Below is a small trained network, with its code and all its weights. Each question gives an input and a class and asks what happens when units are switched off, that is, made to give their printed mean instead of their output.

import numpy as np


def w(rows, s, z=0):
    codes = np.array(rows[::2]) - 128.0
    scale = np.full(codes.shape[1], s)
    scale[-1] = z or s
    return codes * scale


def f(y):
    return y / 2 * (1 + np.tanh(0.7978845608 * (y + 0.044715 * y**3)))


def log_softmax(a):
    a = a - a.max(-1, keepdims=True)
    return a - np.log(np.exp(a).sum(-1, keepdims=True))


def net(x, mask):
    res = np.array(x, float).reshape(1, 7) / 4 @ E
    y = f(res @ A[0][:, :-1].T + A[0][:, -1])
    res = res + np.where(mask, y, B[0][:, -1]) @ B[0][:, :-1]
    return log_softmax(res[-1] @ U[:, :-1].T + U[:, -1])


A, B = {}, {}
E = w([
[106,116,87],'x0',
[141,140,160],'x1',
[75,28,169],'x2',
[134,132,135],'x3',
[134,133,137],'x4',
[254,57,77],'x5',
[1,204,192],'x6',
],0.0059)
A[0] = w([
[173,143,153,210],'N0',
[174,100,76,104],'N1',
[182,46,116,191],'N2',
[68,246,179,245],'N3',
[54,109,127,158],'N4',
[130,147,69,101],'N5',
[121,145,163,207],'N6',
[65,97,163,204],'N7',
[32,149,202,179],'N8',
[136,168,134,211],'N9',
[136,177,71,150],'N10',
[177,170,174,254],'N11',
[59,89,197,143],'N12',
[170,110,46,171],'N13',
[70,102,139,157],'N14',
[134,189,146,223],'N15',
[105,173,166,45],'N16',
[70,169,114,146],'N17',
[181,82,163,162],'N18',
[102,103,168,138],'N19',
[148,88,166,71],'N20',
[133,157,71,188],'N21',
[69,182,110,152],'N22',
[176,136,114,73],'N23',
[165,79,182,121],'N24',
],0.013,0.0034)
B[0] = w([
[144,87,61,156],'N0',
[206,71,201,169],'N1',
[72,55,240,205],'N2',
[10,54,25,255],'N3',
[101,191,192,177],'N4',
[213,59,120,133],'N5',
[96,154,69,158],'N6',
[75,252,157,192],'N7',
[29,132,144,238],'N8',
[166,62,29,155],'N9',
[193,69,82,149],'N10',
[177,95,29,171],'N11',
[110,205,183,197],'N12',
[170,43,81,185],'N13',
[95,249,218,168],'N14',
[139,82,32,171],'N15',
[93,2,169,150],'N16',
[49,80,94,174],'N17',
[118,58,161,170],'N18',
[83,219,160,152],'N19',
[87,105,153,135],'N20',
[197,67,81,150],'N21',
[56,94,76,181],'N22',
[158,138,97,142],'N23',
[62,49,190,154],'N24',
],0.0056,0.0092)
U = w([
[160,209,51,251],'0',
[56,118,181,94],'1',
[83,193,254,253],'2',
[65,227,204,12],'3',
[242,201,173,54],'4',
],0.0092,0.0037)

Each question gives the input, the list of numbers given to net, and the class t.
The units are the neurons (one row each of A and B). Each row of codes is followed by its name. A weight is (code - 128) times the scale printed after its matrix; where a second scale follows, it is the last column's (A, B and U).
mask holds one flag per neuron, in row order. A switched-off neuron (its flag False) gives its mean, the last column of its row in B, instead of its output. The means were averaged over made-up inputs and are rounded, as every weight is.
A unit's drop is (log p(t) with every unit on - log p(t) with that unit switched off) / (log p(t) with every unit on - log p(t) with every unit switched off).
The circuit of an input: a set's keep is (log p(t) with only the set's units on - log p(t) with every unit switched off) / (log p(t) with every unit on - log p(t) with every unit switched off). Starting from the 12 units with the biggest drops (on a tie, the unit counted first), units are removed one at a time, each time the one whose removal leaves the highest keep (on an exact tie, the one counted first), for as long as the keep stays at least 0.8.
units of the circuit, in order: the units of the circuit, biggest drop first
top k neurons: the k neurons with the biggest drops, biggest first
drop when u is switched off: that unit's drop, to one decimal
input [3,4,6,-1,-6,-1,-8], class 2: units of the circuit, in order	N3, N2
input [-7,-5,-8,-1,-1,5,-3], class 4: units of the circuit, in order	N3, N1
input [7,1,-7,5,0,1,8], class 0: units of the circuit, in order	N2, N15
input [-6,2,-6,-8,-4,-5,4], class 1: units of the circuit, in order	N3
input [3,2,-3,6,5,7,-2], class 4: units of the circuit, in order	N3, N1, N8
input [2,4,-4,-5,3,8,0], class 4: units of the circuit, in order	N3, N1, N8
input [2,-3,-7,4,7,6,-4], class 4: top 2 neurons	N1, N3
input [7,-7,0,-3,-2,4,6], class 0: top 3 neurons	N2, N24, N8
input [3,4,2,-7,3,-5,6], class 3: drop when N13 is switched off	0.1
input [-8,0,-2,0,1,-8,5], class 1: drop when N16 is switched off	0.2
input [1,-3,4,-2,-2,-2,-6], class 2: drop when N3 is switched off	0.5
